Below is a small trained network, with its code and all its weights. Each question gives an input and a class and asks what happens when units are switched off, that is, made to give their printed mean instead of their output.

import numpy as np


def w(rows, s, z=0):
    codes = np.array(rows[::2]) - 128.0
    scale = np.full(codes.shape[1], s)
    scale[-1] = z or s
    return codes * scale


def f(y):
    return y / 2 * (1 + np.tanh(0.7978845608 * (y + 0.044715 * y**3)))


def log_softmax(a):
    a = a - a.max(-1, keepdims=True)
    return a - np.log(np.exp(a).sum(-1, keepdims=True))


def net(x, mask):
    res = np.array(x, float).reshape(1, 8) / 4 @ E
    y = f(res @ A[0][:, :-1].T + A[0][:, -1])
    res = res + np.where(mask, y, B[0][:, -1]) @ B[0][:, :-1]
    return log_softmax(res[-1] @ U[:, :-1].T + U[:, -1])


A, B = {}, {}
E = w([
[188,154,69,207,134,52,188,177,170,157],'x0',
[108,135,103,85,115,131,157,146,131,140],'x1',
[126,128,119,113,113,126,131,137,127,130],'x2',
[140,13,171,136,194,155,126,212,195,168],'x3',
[81,82,106,220,54,196,201,106,67,175],'x4',
[12,146,95,188,99,127,109,153,211,90],'x5',
[124,143,60,133,145,141,1,91,136,237],'x6',
[110,132,132,132,163,140,154,110,141,133],'x7',
],0.0092)
A[0] = w([
[126,117,52,119,141,135,49,83,144,250,58],'n1',
[96,40,141,178,38,156,152,128,102,227,107],'n2',
[139,110,106,41,179,110,46,124,192,77,62],'n3',
[157,107,154,113,82,109,206,129,129,27,170],'n4',
[122,2,157,135,178,155,88,245,164,187,101],'n5',
[97,106,227,145,157,108,168,205,113,100,182],'n6',
[128,154,118,62,200,18,120,130,154,76,92],'n7',
[147,84,163,37,146,147,149,64,64,175,179],'n8',
[170,163,63,173,145,86,124,172,137,209,161],'n9',
[46,86,195,42,102,213,68,117,65,67,28],'n10',
[92,113,113,174,100,151,182,109,71,165,101],'n11',
[5,144,83,169,116,109,96,190,194,70,138],'n12',
[249,106,27,134,136,115,197,98,149,139,188],'n13',
[210,144,163,93,132,136,139,109,159,158,248],'n14',
[182,97,91,104,163,116,166,136,55,155,184],'n15',
[117,241,131,132,65,58,133,9,104,110,56],'n16',
[156,145,138,82,135,97,65,130,231,93,95],'n17',
[161,150,85,182,133,48,205,179,140,85,92],'n18',
],0.0092,0.0015)
B[0] = w([
[201,223,179,57,65,254,187,79,214,105,222],'n1',
[173,74,60,130,92,115,199,106,78,69,202],'n2',
[133,81,102,133,125,128,192,122,135,110,217],'n3',
[176,247,207,41,41,178,151,95,156,99,214],'n4',
[60,220,91,46,188,103,145,186,18,197,254],'n5',
[132,212,144,57,135,133,154,108,116,125,209],'n6',
[212,86,59,241,121,91,172,125,86,106,203],'n7',
[103,109,158,156,167,60,74,93,147,142,211],'n8',
[128,132,139,59,217,143,75,135,193,28,192],'n9',
[102,27,171,146,189,193,131,236,212,75,242],'n10',
[143,72,49,190,110,103,154,138,144,135,183],'n11',
[107,60,220,105,57,10,53,41,112,195,224],'n12',
[101,53,144,127,134,131,54,147,143,146,189],'n13',
[142,109,88,84,96,83,122,56,108,161,176],'n14',
[78,83,192,91,92,39,93,79,105,108,176],'n15',
[51,212,103,132,205,97,129,235,46,196,224],'n16',
[161,115,100,162,104,119,217,107,63,85,200],'n17',
[128,96,123,113,228,196,63,152,197,56,207],'n18',
],0.0079,0.013)
U = w([
[66,246,80,103,167,109,134,222,52,190,82],'0',
[170,248,162,81,71,211,166,67,187,96,205],'1',
[170,83,30,196,101,103,232,105,110,86,58],'2',
[108,84,132,130,195,172,43,194,223,62,12],'3',
[107,96,199,115,87,30,47,39,118,176,253],'4',
],0.011,0.003)

Each question gives the input, the list of numbers given to net, and the class t.
The units are the neurons (one row each of A and B). Each row of codes is followed by its name. A weight is (code - 128) times the scale printed after its matrix; where a second scale follows, it is the last column's (A, B and U).
mask holds one flag per neuron, in row order. A switched-off neuron (its flag False) gives its mean, the last column of its row in B, instead of its output. The means were averaged over made-up inputs and are rounded, as every weight is.
A unit's drop is (log p(t) with every unit on - log p(t) with that unit switched off) / (log p(t) with every unit on - log p(t) with every unit switched off).
The circuit of an input: a set's keep is (log p(t) with only the set's units on - log p(t) with every unit switched off) / (log p(t) with every unit on - log p(t) with every unit switched off). Starting from the 12 units with the biggest drops (on a tie, the unit counted first), units are removed one at a time, each time the one whose removal leaves the highest keep (on an exact tie, the one counted first), for as long as the keep stays at least 0.8.
units of the circuit, in order: the units of the circuit, biggest drop first
k most important neurons: the k neurons with the biggest drops, biggest first
drop of u: that unit's drop, to one decimal
input [8,6,0,-5,-7,1,-6,-7], class 3: units of the circuit, in order -> n18
input [-8,4,2,1,2,-5,7,7], class 3: 3 most important neurons -> n10; n8; n4
input [7,6,1,-1,-8,-4,-4,-6], class 2: 3 most important neurons -> n7; n17; n10
input [2,2,-6,2,1,4,4,-1], class 1: 4 most important neurons -> n1; n8; n16; n15
input [5,-2,-1,-5,4,-4,6,4], class 1: 4 most important neurons -> n1; n5; n10; n9
input [7,-3,-3,6,-7,8,-5,-8], class 4: 3 most important neurons -> n12; n10; n16
input [-7,0,-8,-7,-3,5,8,0], class 1: 2 most important neurons -> n1; n5
input [-3,4,-2,5,6,2,-6,-5], class 1: 3 most important neurons -> n4; n16; n6
input [3,-5,4,4,5,0,5,-4], class 1: 4 most important neurons -> n1; n16; n7; n9
input [-5,7,5,1,3,-5,5,4], class 1: 2 most important neurons -> n1; n12
input [-8,-8,-4,-8,5,-8,-1,2], class 0: 4 most important neurons -> n16; n12; n18; n9
input [1,-6,-4,-1,-3,-6,-5,-8], class 4: 2 most important neurons -> n1; n15
input [-2,-1,4,-6,2,7,4,-3], class 4: drop of n6 -> 0.2
input [-2,-4,-2,7,5,-7,5,-8], class 0: drop of n15 -> -0.1
input [-8,-6,-3,-6,1,3,-4,-2], class 3: drop of n8 -> 0.0
input [-5,7,-1,-7,4,-3,-6,-1], class 0: units of the circuit, in order -> n16
